[[ 14  35  -3  -9  26  14   1  10]
 [  3   3   0   1   0   6   3  -8]
 [ 23  22 -13  -1   5  11  12  27]
 [-19  -2   3  20 -32  19  -7  -6]
 [  0   9  -8   2   0   0   3 -13]
 [ 24  -1  -4  19  18   2 -11   8]
 [ -4  -2  43 -11  -9  -2  19  17]
 [  4   1   8   2   2   5   3   2]
 [  5   6  12   1  -2   0   1   8]
 [ -4  -8  -2   5  -5   2   2  -4]
 [  0   7  -7   3   0   0  -2 -12]
 [ -2   1  -5   3   0   0   5  -4]]
=>
[[ -4   5   0   0   3  -5   1  -2]
 [-12  -2   0   0   3  -7   7   0]
 [ -4   2   2  -5   5  -2  -8  -4]
 [  8   1   0  -2   1  12   6   5]
 [  2   3   5   2   2   8   1   4]
 [ 17  19  -2  -9 -11  43  -2  -4]
 [  8 -11   2  18  19  -4  -1  24]
 [-13   3   0   0   2  -8   9   0]
 [ -6  -7  19 -32  20   3  -2 -19]
 [ 27  12  11   5  -1 -13  22  23]
 [ -8   3   6   0   1   0   3   3]
 [ 10   1  14  26  -9  -3  35  14]]

[[ -8  -5  35 -22]
 [ 20  21 -18  14]
 [-33 -16 -17  23]
 [  7  -2  31 -22]
 [-41  -4  31  -5]
 [ 48   6  17   6]
 [ 43  18  -2  10]]
=>
[[ 10  -2  18  43]
 [  6  17   6  48]
 [ -5  31  -4 -41]
 [-22  31  -2   7]
 [ 23 -17 -16 -33]
 [ 14 -18  21  20]
 [-22  35  -5  -8]]

[[  0  -9 -22 -19  -1   0 -53   0   2   6]
 [  6  -2 -16  -1   3 -12  -1  13  35 -11]
 [  6  -1  35  20   2 -10   0  -5  -9  -4]]
=>
[[ -4  -9  -5   0 -10   2  20  35  -1   6]
 [-11  35  13  -1 -12   3  -1 -16  -2   6]
 [  6   2   0 -53   0  -1 -19 -22  -9   0]]

[[ 16  24   3 -28 -10 -29]
 [-39  -6 -26  19   2  11]
 [ 43  -9  29  -3   6  15]
 [ 39 -16  28   7   9  23]
 [ 20  21   8 -30  -8 -29]
 [ 24 -24  20  19  11  33]
 [ 40   1  27 -13   2  -2]]
=>
[[ -2   2 -13  27   1  40]
 [ 33  11  19  20 -24  24]
 [-29  -8 -30   8  21  20]
 [ 23   9   7  28 -16  39]
 [ 15   6  -3  29  -9  43]
 [ 11   2  19 -26  -6 -39]
 [-29 -10 -28   3  24  16]]

[[ 10  -6  13  15 -11   5   2   5]
 [ -9  10 -11   3  19  -6   3   5]
 [-25  20 -12 -31  -1  15 -23 -18]
 [-21  -5 -37   0  21 -29  -7   3]
 [  3 -30  -2 -11   3   4   5 -16]
 [-12  17  -2  -2   1   1  -8  -5]
 [ -5  13 -10  12  -3  10 -12  12]
 [ -4 -18 -16   4  16 -31   8  -2]
 [-10   7   0 -16  -7   6 -10  -6]]
=>
[[ -6 -10   6  -7 -16   0   7 -10]
 [ -2   8 -31  16   4 -16 -18  -4]
 [ 12 -12  10  -3  12 -10  13  -5]
 [ -5  -8   1   1  -2  -2  17 -12]
 [-16   5   4   3 -11  -2 -30   3]
 [  3  -7 -29  21   0 -37  -5 -21]
 [-18 -23  15  -1 -31 -12  20 -25]
 [  5   3  -6  19   3 -11  10  -9]
 [  5   2   5 -11  15  13  -6  10]]

[[  1   5   3  -4  -6  -3]
 [ 18  17  21 -13 -41  20]
 [  2  -3  -2   4   0  -3]
 [ -9  10   5  15   0   5]
 [  1  -1  -2   9 -19   1]
 [  3  19  11 -13 -21 -10]
 [ 16  16  20 -11 -39  20]
 [  0  -1  -1   7 -16   1]]
=>
[[  1 -16   7  -1  -1   0]
 [ 20 -39 -11  20  16  16]
 [-10 -21 -13  11  19   3]
 [  1 -19   9  -2  -1   1]
 [  5   0  15   5  10  -9]
 [ -3   0   4  -2  -3   2]
 [ 20 -41 -13  21  17  18]
 [ -3  -6  -4   3   5   1]]
---
[[ 27 -48]
 [-29  45]]
=>
[27 45]

[[ 25   3 -17 -28   3]
 [-18  -5  20  19   1]
 [-45 -15  33  50  -2]
 [-19  17   4  25  -4]]
=>
[25 -5 33 25]

[[ 47  16   6  11  24]
 [  5  -6  17  26   9]
 [-13  38  -4  25  -7]
 [  5  -7   3  17   7]]
=>
[47 -6 -4 17]

[[-26 -30]
 [-27  30]
 [-12 -18]
 [-28  31]
 [ 44  33]]
=>
[-26  30]

[[ 19  16]
 [ 40  50]
 [-22  41]
 [ -9 -24]
 [ 38 -34]]
=>
[19 50]

[[-43   3   5  18]
 [-46  -6   0  10]
 [  3   4   7  23]
 [  1   5  -1 -19]
 [  2   2  20  -7]]
=>
[-43  -6   7 -19]
